Table B holds the same points as the rows below and some others, measured another way and shuffled. Each row below is followed by which row of B it is.
B:
1: [ -97   44   40  -87 -141   -5   55   55    0 -192   -7  -60   54  -40
  -28   51   57   35  100  -28  -41  -37   95 -102  -80 -160   37]
2: [ 244  146   54  318  126   51  302 -348  -75   51   35  -31 -118  154
  -22 -514  303  -86   -6  258  121  -26 -179  142 -246  227  258]
3: [  78  131  -88   -2   12  -99   70  -94    1  135   44  -96  -75  128
   80 -384  190   24   65  274  186  176  186   51 -105  225   20]
4: [-239 -236   24 -131   47 -314 -336  361  114  180   -9   -8  185 -187
 -112  174 -157  262   28 -273 -240 -101  -40  156  197  -76  -74]
5: [ -90  -60   -8 -184  -21 -238 -303  263  136   67   23  -37  192 -104
  -96  165  -38  145 -121 -292 -129   50    5  140  141   63  -66]
6: [ 100   24   24  234  151   -4  106  -34  -44  131  112   66  -21   -1
  121 -267  127 -109  -37   95   32   65  -92   65  -64  248  165]
7: [ 211  280   10  148   68  128  191 -295 -165 -176   60  144  -95   48
   19 -239  261 -333  -14   75   99   89 -118 -135 -184  109  166]
8: [  25   34   81   37   66 -104  -64  -99  -26  -81  -51   66   55  -62
 -246  -15   89    7  -12 -195 -152 -168 -272   95  -39  -89   98]
9: [ 139  167   53  177  185   44   60 -230 -191 -118   27  254  -58  -64
  -92 -132  162 -306    0  -86  -67  -58 -312  -85  -91   12  168]
10: [  90   66   77  120  137  -70  -21 -159  -72  -52  -22  123   12  -51
 -211  -97  129  -80  -27 -153 -126 -150 -326   83  -56  -22  136]
11: [  52  108   59   63   31  -17   66 -170  -81 -144  -30   63  -14  -15
 -159 -106  142  -75   47  -47  -59 -115 -181  -12 -118  -83  118]
12: [  55  140  -65 -100  117 -210 -174 -155  -78   41  -60  104  -36   -4
 -210 -160  129  -40   54  -52  -18    6 -107   49  -11    7  -31]
13: [-322 -173  -49 -308 -171 -212 -291  558  173   48   70 -109  230 -175
  130  328 -192  233   37 -198 -119  128  345  -52  196  -67 -164]
14: [  -9   48  -72  -64   19 -125  -80   94   27  108   68  -22   31   -1
   84 -128   67    6    6   50   60  165  148   14   12  166  -16]
15: [  25  142 -151 -112   40  -62 -134  201  -18  112  179  105   36  -50
  306  -59   51 -230  -68   36  142  418  290 -160   83  328  -69]
16: [  43   77   68   88   61   26   13  -34  -85 -144   43  150   48  -98
  -45   31   80 -185  -39 -167 -103  -37 -187  -72  -34  -23  127]
17: [-198  -99  -51 -226 -105 -172 -262  468  148   75  106  -55  209 -144
  156  235 -120  113  -61 -201  -67  201  269  -27  178   83 -115]
18: [-134   60   23 -132 -150   75  -48  266  -17 -272   96   92  147 -181
  141  325  -43 -171  -15 -230  -93  112  138 -280   43 -117    6]
19: [  40  131   58    6   -2    7   16 -115  -82 -222  -20   97   28  -64
 -148   31  117 -125    6 -153  -93  -89 -171  -71  -82 -119  100]
20: [  64  238  -88 -234 -165  -92  -12 -114   42 -120  -31 -152   -5  123
  -86 -154  205   45   11   76  155  157  215   -3 -119   44  -55]
21: [ 150  189   87   62   16   -1   84 -310  -69 -225  -74   42  -11   31
 -298 -118  230  -76  -33 -119  -64 -158 -297   62 -164  -87  151]
22: [ 140  166   -4  161   83   36  176 -219 -118  -15   49   55  -94   72
   40 -336  222 -158   48  186  106   58  -49  -27 -164  139  146]
23: [ -12  112   45   18  -47   41  112  -93  -92 -201   -4   43  -11  -35
  -50  -45  115  -94  105   -3  -36  -60  -43 -129 -121 -136  101]
24: [-71  -1  23  31 -64   9  93 121   2 -45  69 -38  38 -35 129 -59  48  -6
  72  71   7  52 127 -76 -54   9  75]
25: [-214  -53   56 -130 -113  -16 -109  294   -2 -210   44   76  159 -214
   36  338 -108  -32   59 -266 -190  -35   55 -204   79 -230   -1]
26: [-316 -133    0 -311 -280 -142 -178  473  188 -101   21 -196  232 -127
   62  326 -140  273   51 -179 -105   59  338  -60  107 -167 -122]
27: [   5   40   60   37   86  -85  -64  -64  -69  -68  -21  110   33  -80
 -166  -17   74  -54   11 -162 -136 -115 -226   25  -18  -72   83]
28: [ -64  -55   53   18  124 -150 -167   90  -36   24    5  144   80 -152
 -119   72  -22  -18    7 -229 -195 -103 -207   33   76  -61   42]
29: [ -40  -59   79   59   79 -167  -42  -68   -4   37  -68   -8   25  -34
 -245 -117   62  152   78  -83 -153 -226 -232  166  -38 -103   88]
30: [-360 -230  -21 -341  -37 -309 -530  621  135   68   44   82  301 -327
  -23  526 -295  165  -29 -504 -302   31  105  -36  346 -148 -203]
31: [ 132  -27    2  236  369 -216 -141  -85  -64  338   59  189  -19  -48
  -90 -318   94  -75  -77  -50  -74  -24 -341  244   52  298  118]
32: [ -19  117  -14 -112 -151   43   24  124   28 -175   84  -35   92  -35
  116   79   80  -87  -42  -58   43  164  186 -136  -42   35   20]
33: [  48   61 -116  -65  124 -225 -189   53   21  252   65   28    7   15
   30 -223   79    3  -40   36   76  198   79  110   62  278  -54]
34: [ -80  -17   49  -49   54 -106 -185  123  -25  -84    9  147  118 -174
 -121  189  -29  -57  -26 -311 -202  -75 -176  -31   82 -104   24]
35: [ 113  152   79  167   49  137  148 -122 -130 -214   72  170    4  -67
   22  -33  149 -286  -38  -82  -45  -10 -186 -141 -114    5  187]
36: [-110   -9  -20 -142 -180 -118   33  118  124    1  -10 -253   53   67
   19 -114   65  257  103  137   66   51  271   64  -74  -15  -23]
37: [-140 -122   36   21  -35  -63  -32  306   79   66  100  -41  131 -110
  156   59  -57   84    3  -54  -74   49  115   -4   50   56   45]
38: [-160  -77   41   -7  -59  -11   -1  244    5  -66   79   16  102 -132
  126  116  -49    2   75  -75  -99   10   92 -120   27  -81   48]
39: [  33  132  -63 -110 -141  -66   79  -23   73  -13   23 -199    0  125
   47 -223  175   97   23  182  168  169  261   36 -125  131    4]
40: [-100  -64  -16 -165    0 -242 -283  241  114   86   16  -20  161 -107
  -91  121  -45  144  -74 -247 -121   35   11  122  135   43  -70]
41: [ -38  144   -3 -218 -272  -88  126 -180   67 -213 -140 -296  -24  163
 -223 -178  202  266  180  167   94  -82  192   48 -223 -215  -13]
42: [  78  227  -27  -34    0   79   -1  -14 -108 -204  102  183   26  -78
  100   51  116 -337  -65 -113   28  188   22 -236  -28   73   50]
43: [  22  -48  -31  170  168  -90   -3  119  -13  280  146   53    2  -21
  220 -265   52  -60   -7  137   55  157   48   61   23  314   84]
44: [-190  -38  150 -169 -246  -10  -36  136   59 -409  -90  -76  187 -147
 -246  374  -27  145   46 -349 -254 -258  -92  -71  -38 -429   48]
45: [-118    6  -47 -183 -179 -139  -19  133  107    5   -6 -218   52   52
   21  -85   57  226   98  112   71   84  294   31  -52  -11  -55]
46: [  80  -17  108  202  140 -145   91 -270  -27   84  -95  -51  -47   71
 -309 -348  179  174   75   54  -90 -288 -342  286 -151  -28  181]
47: [ -34  218 -164 -257 -102  -35 -103  143  -35  -66  114   52   14  -29
  239    9   71 -204   34   57  165  388  397 -277   23  135 -127]
48: [ -67   59  -10 -111 -153   14   -6  214   63 -128   96  -59  115  -55
  153  107   28  -31  -35  -60   21  176  221 -121   -5   49    5]
49: [ -48   35  128   63 -115  120  147   42  -31 -292   37   14   83  -94
    2  127   60  -78   16 -126 -110  -98  -69 -128 -106 -160  161]
50: [-248  -84   92 -105 -222   74   13  369   48 -276   79  -24  189 -196
  140  364 -104   11   54 -208 -158  -11  164 -230   30 -232   38]
51: [-149 -182  122  181   87   23  -43  352  -27    3  149  164  160 -255
  189  209 -130 -104  -22 -232 -224  -44 -115  -94  111   -4  143]
52: [-281 -238   65 -159  -91 -278 -199  296  155   64  -78 -174  167 -105
 -189  136 -117  417  121 -169 -222 -213   22  175   81 -228  -51]
53: [ -74  134   65  -84 -196  145  133   47  -60 -391   29   20   69  -84
   45  183   70 -147   71  -96  -43   11   98 -285 -112 -219   72]
54: [ -21   23   96   35   41  -29  -55   14  -55 -151    4  127   84 -134
 -131  115   34  -84  -18 -249 -181 -126 -228  -30   -5 -117  101]
55: [ -72   46  -18  -32 -109   38   84  167    5  -78  107  -43   50  -35
  218  -17   45  -58   48   78   62  164  244 -149  -39   56   35]
56: [  59   15   78  177   19   58  137   30    7  -31   98   -6   58  -21
   91 -104  106  -65  -69   -5  -18   21  -66   31  -79  137  176]
57: [  16  132  -62  -28   -3  -17   29    5  -61  -20   77   44  -26    3
  127 -143  112 -137   55  109   93  179  154 -130  -50   98   21]
58: [ -78  -97 -104  -19  172 -224 -271  352   41  354  169  109   91 -123
  246  -59  -79  -32  -64  -43   -4  263  143   41  200  335  -66]
59: [ 114  137 -135   58  152 -132   14 -114  -69  263   83   23 -124  111
  137 -470  184  -81   72  309  207  238  147   40  -65  327    9]
60: [   0   93  -12 -130 -133 -140   39 -114   73  -49  -83 -220    0  124
 -175 -209  168  224   87  116   66  -38  101  127 -142  -48    0]
61: [  52  172   59 -127 -184  -86  114 -321   29 -273 -183 -212  -25  138
 -403 -163  246  214  105   18   -3 -219  -89  124 -239 -253   64]
62: [-341 -175   84 -299 -159 -179 -348  470  107 -205  -26   26  288 -301
 -154  582 -222  167   10 -527 -354 -142   -1  -85  204 -369 -103]
63: [ -69 -120  -22   51   70 -206  -58  161   84  287   56 -108   41    9
   79 -237   24  196   49  124   17   52   96  180   27  187   26]
64: [ 106  261   40    0 -119  192  155  -91  -84 -368   81   83   36  -28
   63   65  175 -307  -79  -96   38  117    8 -235 -139   -8  127]
65: [  15  168  -33 -205 -155 -148    6 -212   29 -148 -135 -183  -26  125
 -278 -172  198  182  113   65   58  -62   67   78 -162 -145  -28]
66: [  72   92   10  215   91   69  208 -113 -125   27   92   71  -90   24
  162 -314  154 -171  100  232   90   68    4  -89 -143  132  165]
67: [ -93   13   51  -18 -117   59   58  183    8 -164   83  -15  100  -94
  123  119   10  -50   19  -75  -53   46  111 -141  -29  -56   70]
68: [ 153  172    8   40   98 -115    8 -310  -68  -26  -68   32  -61   77
 -260 -282  224  -29   14    8    5  -83 -222  128 -136   37   88]
69: [  33   88  -19   76   63   15   35   42  -70   14  119  102    3  -45
  163 -113   84 -185   -5   39   41  147   49 -100  -26  157   79]
70: [  63  208   21   31   69   57   27 -164 -195 -231   15  241  -39  -91
  -68    2  127 -315   50 -110  -57  -12 -167 -213  -76  -96   90]
71: [-171 -117  -12 -183 -133 -228 -138  262  171   87  -11 -217  138  -19
  -44   13  -26  328   44  -36  -43    6  196  142   41  -16  -69]
72: [  34  116  -33 -113  -86 -161   40 -189   39   -7  -93 -198  -45  152
 -199 -300  201  208  113  169   95  -38   81  144 -159  -18    2]

[  80  -53  -52   57   13  -51  -34  -88  -82 -135  109  134 -212 -156
 -114   61 -148  102   63 -188   36  -31   70  117   62]
17
[  11  -11  -61   32  -33  232 -125  -64  -12  -71  -43 -299 -115  144
   40  -35  170  155 -145  168 -265  146   55 -190 -102]
53
[ 293    7 -105  256  -92  125 -187 -182 -341 -145  -70  -98 -837  205
   51  -87  187  263 -487 -197 -303  287  125 -380  113]
41
[-110    1 -156 -104  -11   70  103   88   95  -80  -85 -102  219   29
   82   19  -70  -52   19  246  -66   39    5  -10  -34]
49
[  45  -97  -87   14  -32   65   -1 -142  -10 -126   -9  -57  -65  -73
 -112  -15  -78  134   47  -13   12   55   84   84  -14]
69
[ 108   75  -59  101   22   12  -48    4 -182 -185   40   52 -440  -21
   42   38  -89  124 -187 -200 -163   -2  -25  -75   64]
36
[  62 -117  -64   19  -44  100  -48 -130   14 -117   22  -57 -105 -119
  -97   35  -16  125   42   13   -1   47  130   55  -24]
38
[-155  102  -73  -53  156 -258   80   42  -72 -100  191  201  228  -44
 -150   -7 -402    9  307 -243   69 -186 -180  316   47]
58
[-114   19 -102  -88   66 -224   93  290   77  -41  205  429  136 -298
   79  292 -237 -277  189   22  125 -181   61  143  152]
5
[ -27 -128 -141  -38  -51   26   12  -46   72  -17    2   -2  139  -51
  -54   39   -2  -23   93  178   43   96  165   22   17]
16
[  36  -94  -92  -12  -82  238  -42  -52   76  -99  -90 -215  -71  -17
   43   38  129   83 -105  236 -134  131  146 -124  -73]
64
[   1  -76  -95   33  -23   64  -82 -124  -30  -28   26 -111   -1   83
  -92  -45   46  115   28   60  -82  129   95  -33  -20]
25
[   7   11  -89   46   11   50  -61 -103 -100  -89    7 -136 -102  136
  -55  -85  -15  155  -46  -32 -152   94   -8  -47  -20]
22
[-137    6 -118  -38   50 -138  -33  139   22   65  173  160  210    8
   14  108  -37 -146  144  108  -27    4   67   -5   77]
62
[-274   45 -180 -178  122 -378  216  263  100   16  186  429  558 -164
  -26  149 -423 -313  416   33  237 -200  -62  323  146]
31
[-256  138 -188 -264   72  -65  371  388  198 -181 -111  120  451 -168
  242  153 -402 -274  111  262   44 -222 -182  180    8]
67
[-139   96 -207  -70   59 -249  151  258  -35  -22   62  299  156    2
  127  100 -237 -237   53   46   20  -44  -39   16  170]
12
[ 111 -116  -39  210  -15  -34 -339 -248 -203   90  247   -1 -287  162
 -207  -45  226  192    2 -149 -138  225  224 -150   67]
29
[ -48   -2  -62  -54   19   36   17  122   69 -102   66   63   21 -162
   61  160  -78  -54   41   97  -39  -68   49   33    0]
2
[ 306 -104  -10  260  -66  121 -245 -363 -287 -165   52 -100 -728   28
 -186  -90  108  395 -216 -337 -155  189  155 -111   36]
3
[-305  118 -152 -204   91  -30  153  261  156  -19   -4  -74  557   95
  131   40 -167 -176  160  319  -96  -76 -147   51  -65]
35
[ 179 -210  -26  236  -34  -91 -329 -397 -223   59  266   77 -329   44
 -368  -69  138  268  123 -283   25  213  282   10   95]
30
[  91   95  -95  130   16  -56  -84   49 -228  -99   66  107 -449   86
   85   34  -13   59 -234 -169 -201   73   11 -190  126]
72
[-173   69 -151 -179   27   14  187  333  177 -100  -35   86  267 -146
  232  206 -158 -242   30  302  -37 -111  -27   15   10]
23
[  73   12 -104  132   44 -168  -71 -166 -252  -83  117  123 -253   97
 -173 -100 -156  168   23 -321  -26   68   -7   62  113]
33
[-180  180 -147 -134  117 -192  227  286    4 -157   35  224  195  -86
  133  100 -404 -168   95  -34   -1 -202 -204  166   81]
14
[ -62  114  -93   -2  100 -156   63   79 -116 -141   91  152  -38  -15
  -15   18 -288   15   60 -185  -36 -105 -134  123   72]
13
[ -37 -103  -97 -123  -35   52  135  111  187 -149   -3  125  134 -351
   38  214 -164 -109  128  177  129 -102  120  165    5]
56
[   2   98 -140   13   39  -91   98   50 -132 -171  -27   88 -154   31
   40  -22 -232   37  -76 -132  -72  -16  -97   25   83]
26
[ -51  168 -134  -36   55 -109  121  326  -62 -144   27  249 -159  -82
  249  182 -198 -179 -153   -8 -112  -98  -77  -81  136]
60
